array([[107, 127, 133, 140, 119],
       [108, 137, 126, 139, 117],
       [133, 103, 130, 134, 124]]) value 103

array([[104, 151, 147, 120],
       [105, 150, 148, 121],
       [136, 137, 146, 126]]) value 137

array([[136, 107, 128, 127, 128, 138],
       [134, 113, 129, 130, 129, 110],
       [144, 137, 127, 127, 127, 130]]) value 137

array([[132, 150, 107, 137, 148, 126, 118],
       [118, 143, 102, 139, 155, 117, 117],
       [131, 145, 119, 120, 139, 122, 118]]) value 145

array([[153, 135, 150, 107, 121],
       [119, 122, 152, 136, 149],
       [138, 107, 127, 127, 107]]) value 107

array([[136, 141, 147, 137],
       [114, 138, 111, 155],
       [130, 122, 133, 125]]) value 122

array([[150, 120, 126, 147, 137, 147, 136],
       [130, 108, 113, 128, 111, 128, 115],
       [130, 108, 113, 128, 111, 147, 115]]) value 108

array([[130, 130, 130, 150, 135],
       [129, 131, 158, 128, 130],
       [143, 130, 132, 128, 133]]) value 130

array([[131, 129, 126, 117, 134, 132, 128],
       [131, 107, 137, 120, 134, 132, 128],
       [131, 129, 112, 120, 134, 132, 128]]) value 129
---
(153, 154, 120, 146) Out: 146
((144, 137, 112, 107, 147), (143, 151, 136, 110, 139)) Out: 144
(133, 109, 128, 158, 120) Out: 128
(99, 114, 115, 127, 141, 106, 154) Out: 127
(122, 126, 113, 154, 131) Out: 126
((148, 127, 130, 102), (147, 135, 129, 108)) Out: 135
(130, 157, 146, 144, 131, 111, 135) Out: 144
((157, 143, 115, 121, 145, 147, 139), (154, 137, 119, 122, 148, 155, 137)) Out: 154
---
[[127, 125, 134, 142, 141, 124], [135, 142, 138, 107, 117, 141]] ans = 124
[[129, 143, 140, 141, 156, 126], [104, 147, 126, 121, 137, 135], [141, 108, 121, 123, 107, 130]] ans = 135
[[112, 147, 149, 130], [131, 121, 114, 143]] ans = 130
[[121, 103, 119, 139, 122], [127, 119, 126, 135, 128], [125, 116, 121, 133, 126]] ans = 128
[[133, 153, 137, 141], [138, 138, 140, 133]] ans = 141
[[126, 117, 140, 127, 128, 134, 125], [103, 125, 125, 119, 130, 121, 125], [139, 124, 129, 142, 133, 120, 133]] ans = 125
[[133, 128, 129, 124, 109, 146, 157], [118, 129, 125, 114, 118, 134, 156]] ans = 157
---
array([103, 144, 143, 114, 113, 145]) 144

array([125,  99, 135, 129, 121]) 129

array([[134, 109, 115, 105, 111, 135],
       [118, 148, 151, 155, 141, 133],
       [143, 131, 112, 129, 144, 105]]) 151

array([127, 151, 144, 136, 142]) 144

array([[137, 120, 134, 123],
       [129, 128, 108, 132],
       [122, 114, 152, 149]]) 149

array([[133, 136, 125, 139, 156],
       [125, 138, 120, 142, 130],
       [127, 151, 147, 146, 118]]) 151

array([120, 110, 149, 112, 125]) 125

array([[128, 129, 128, 130, 150, 128, 115],
       [126, 128, 129, 131, 126, 125, 139]]) 139

array([[127, 128, 139, 154],
       [109, 148, 102, 156]]) 154
---
[[106 136 127 146]
 [158 128 121 111]
 [148 112 116 136]]: 158, 148

[[114 140 124 142 118 134 102]
 [125 122 130 124 131 130 124]]: 142, 140

[[131 127 108 151 130]
 [146 145 121 138 129]
 [113 121 140 114 143]]: 151, 146

[[137 106 112 139 104 153]
 [125 134 120 123 112 134]]: 153, 139

[157 123 135 132 126 132 137]: 157, 137

[138 130 106 118 129 146 127]: 146, 138

[[135 113 156 105 125]
 [113 129 116 140 120]
 [111 136  99 152 122]]: 156, 152

[140 135 118  98 128 101]: 140, 135

[[141 124 119 141 111]
 [150 128 118 139 109]
 [131 130 142 130 131]]: 150, 142

[[119 122 137 119 131 124 144]
 [129 116 116 119 121 119 133]
 [135 137 129 142 132 146 101]]: 146, 144
---
array([126, 123, 107, 150, 141, 144, 151]) yields 150, 151
array([147, 149, 151, 127, 137]) yields 151, 151
array([153, 151, 125, 139, 144]) yields 125, 153
array([103, 133, 135, 118, 146]) yields 135, 146
array([125, 130, 151, 129, 132]) yields 151, 151
array([146, 121, 134, 129, 118, 154, 112]) yields 129, 154
